Below is a small trained network, with its code and all its weights. Each question gives an input and a class and asks what happens when units are switched off, that is, made to give their printed mean instead of their output.

import numpy as np


def w(rows, s, z=0):
    codes = np.array(rows[::2]) - 128.0
    scale = np.full(codes.shape[1], s)
    scale[-1] = z or s
    return codes * scale


def f(y):
    return np.maximum(y, 0)


def log_softmax(a):
    a = a - a.max(-1, keepdims=True)
    return a - np.log(np.exp(a).sum(-1, keepdims=True))


def net(x, mask):
    res = np.array(x, float).reshape(1, 6) / 4 @ E
    y = f(res @ A[0][:, :-1].T + A[0][:, -1])
    res = res + np.where(mask, y, B[0][:, -1]) @ B[0][:, :-1]
    return log_softmax(res[-1] @ U[:, :-1].T + U[:, -1])


A, B = {}, {}
E = w([
[128,129,127,129],'x0',
[156,205,156,156],'x1',
[109,104,122,227],'x2',
[128,127,127,128],'x3',
[106,111,254,132],'x4',
[215,95,137,134],'x5',
],0.0071)
A[0] = w([
[79,170,130,98,101],'N0',
[248,69,135,122,54],'N1',
[137,178,132,132,87],'N2',
[39,162,115,100,61],'N3',
[124,143,97,130,77],'N4',
[144,113,115,168,136],'N5',
[124,121,181,122,53],'N6',
[115,96,113,89,121],'N7',
[142,160,146,34,34],'N8',
[140,84,128,114,131],'N9',
[138,137,89,130,35],'N10',
[92,80,117,117,160],'N11',
[116,119,124,163,58],'N12',
[144,193,164,138,136],'N13',
[107,116,116,134,143],'N14',
[121,126,147,123,171],'N15',
[63,153,115,140,70],'N16',
[132,126,124,120,254],'N17',
[97,119,124,189,66],'N18',
[102,142,124,126,85],'N19',
[123,121,154,129,197],'N20',
[148,179,143,152,77],'N21',
[112,89,120,127,82],'N22',
[136,133,105,129,197],'N23',
[146,189,111,149,128],'N24',
[117,105,162,119,90],'N25',
[95,68,129,97,100],'N26',
[153,136,70,138,71],'N27',
[108,110,164,134,66],'N28',
[131,146,77,130,45],'N29',
[135,154,127,67,68],'N30',
[130,115,132,183,71],'N31',
[111,113,115,200,44],'N32',
[134,164,115,134,73],'N33',
[127,143,119,59,90],'N34',
[134,134,130,91,77],'N35',
[141,160,135,138,183],'N36',
[152,124,132,126,98],'N37',
[174,111,137,137,40],'N38',
[127,123,175,133,46],'N39',
],0.016,0.0074)
B[0] = w([
[130,150,176,156,171],'N0',
[1,144,186,223,203],'N1',
[107,64,117,135,146],'N2',
[24,143,179,186,179],'N3',
[107,155,108,130,141],'N4',
[201,146,144,112,167],'N5',
[76,159,38,137,152],'N6',
[106,89,167,86,169],'N7',
[218,110,38,214,180],'N8',
[140,87,133,84,166],'N9',
[107,168,80,111,137],'N10',
[95,41,133,110,192],'N11',
[184,127,113,151,135],'N12',
[81,29,140,105,189],'N13',
[158,144,159,98,157],'N14',
[162,177,136,84,176],'N15',
[106,178,198,171,160],'N16',
[246,236,247,28,254],'N17',
[211,121,82,172,157],'N18',
[117,144,161,140,136],'N19',
[180,217,120,74,201],'N20',
[77,37,73,131,149],'N21',
[119,66,107,123,142],'N22',
[158,207,178,56,198],'N23',
[102,46,144,99,174],'N24',
[126,165,79,120,152],'N25',
[86,24,119,139,172],'N26',
[59,124,48,137,166],'N27',
[89,165,88,116,147],'N28',
[101,148,55,135,149],'N29',
[192,122,67,173,163],'N30',
[190,137,100,169,150],'N31',
[214,126,75,179,156],'N32',
[96,91,100,119,137],'N33',
[199,141,83,168,176],'N34',
[178,142,102,146,142],'N35',
[143,108,176,69,187],'N36',
[126,141,145,140,135],'N37',
[118,162,182,176,136],'N38',
[98,163,68,106,144],'N39',
],0.024,0.0075)
U = w([
[221,95,109,197,85],'0',
[86,133,194,224,156],'1',
[149,112,132,97,249],'2',
[151,112,131,98,218],'3',
[94,160,45,65,100],'4',
[136,1,137,102,109],'5',
[137,109,120,122,3],'6',
[76,57,82,219,17],'7',
],0.0098,0.0066)

Each question gives the input, the list of numbers given to net, and the class t.
The units are the neurons (one row each of A and B). Each row of codes is followed by its name. A weight is (code - 128) times the scale printed after its matrix; where a second scale follows, it is the last column's (A, B and U).
mask holds one flag per neuron, in row order. A switched-off neuron (its flag False) gives its mean, the last column of its row in B, instead of its output. The means were averaged over made-up inputs and are rounded, as every weight is.
A unit's drop is (log p(t) with every unit on - log p(t) with that unit switched off) / (log p(t) with every unit on - log p(t) with every unit switched off).
The circuit of an input: a set's keep is (log p(t) with only the set's units on - log p(t) with every unit switched off) / (log p(t) with every unit on - log p(t) with every unit switched off). Starting from the 12 units with the biggest drops (on a tie, the unit counted first), units are removed one at a time, each time the one whose removal leaves the highest keep (on an exact tie, the one counted first), for as long as the keep stays at least 0.8.
units of the circuit, in order: the units of the circuit, biggest drop first
k most important neurons: the k neurons with the biggest drops, biggest first
drop when u is switched off: that unit's drop, to one decimal
input [3,8,-3,-1,-2,-3], class 5: units of the circuit, in order -> (N13 N24)
input [1,-8,-3,5,-7,-6], class 5: units of the circuit, in order -> (N11)
input [5,-1,5,-1,3,2], class 0: 3 most important neurons -> (N31 N18 N32)
input [-2,6,1,3,3,2], class 5: units of the circuit, in order -> (N13 N21)
input [0,7,1,1,-1,-1], class 5: 2 most important neurons -> (N13 N24)
input [-2,-2,5,1,1,-2], class 0: units of the circuit, in order -> (N18 N32)
input [-7,-6,-3,-4,7,-7], class 1: 2 most important neurons -> (N3 N0)
input [5,2,1,-8,-6,-8], class 1: 2 most important neurons -> (N3 N16)
input [-4,-6,1,5,-7,-4], class 4: 2 most important neurons -> (N27 N29)
input [-6,-7,-3,5,-6,-1], class 5: 2 most important neurons -> (N11 N26)
input [6,-7,-2,0,4,5], class 5: 2 most important neurons -> (N26 N11)
input [-2,-4,4,3,-4,5], class 1: 2 most important neurons -> (N1 N20)
input [6,5,-5,-3,7,2], class 4: 2 most important neurons -> (N6 N39)
input [-5,8,-5,-1,5,1], class 5: 2 most important neurons -> (N13 N21)
input [3,8,-5,-1,6,-1], class 5: units of the circuit, in order -> (N13)
input [2,8,-1,1,1,6], class 5: units of the circuit, in order -> (N13 N21)
input [5,-7,8,-7,4,7], class 0: 2 most important neurons -> (N32 N31)
input [-3,-6,5,5,-2,-6], class 1: 4 most important neurons -> (N3 N16 N13 N36)
input [-2,-4,1,6,2,-7], class 1: 2 most important neurons -> (N3 N16)
input [6,-8,-6,5,3,-7], class 5: units of the circuit, in order -> (N26)
input [5,2,-8,8,5,6], class 0: drop when N8 is switched off -> 0.7
input [2,6,-6,-1,2,3], class 0: drop when N11 is switched off -> 0.2
input [-8,1,-8,-6,-3,-2], class 0: drop when N8 is switched off -> 0.1
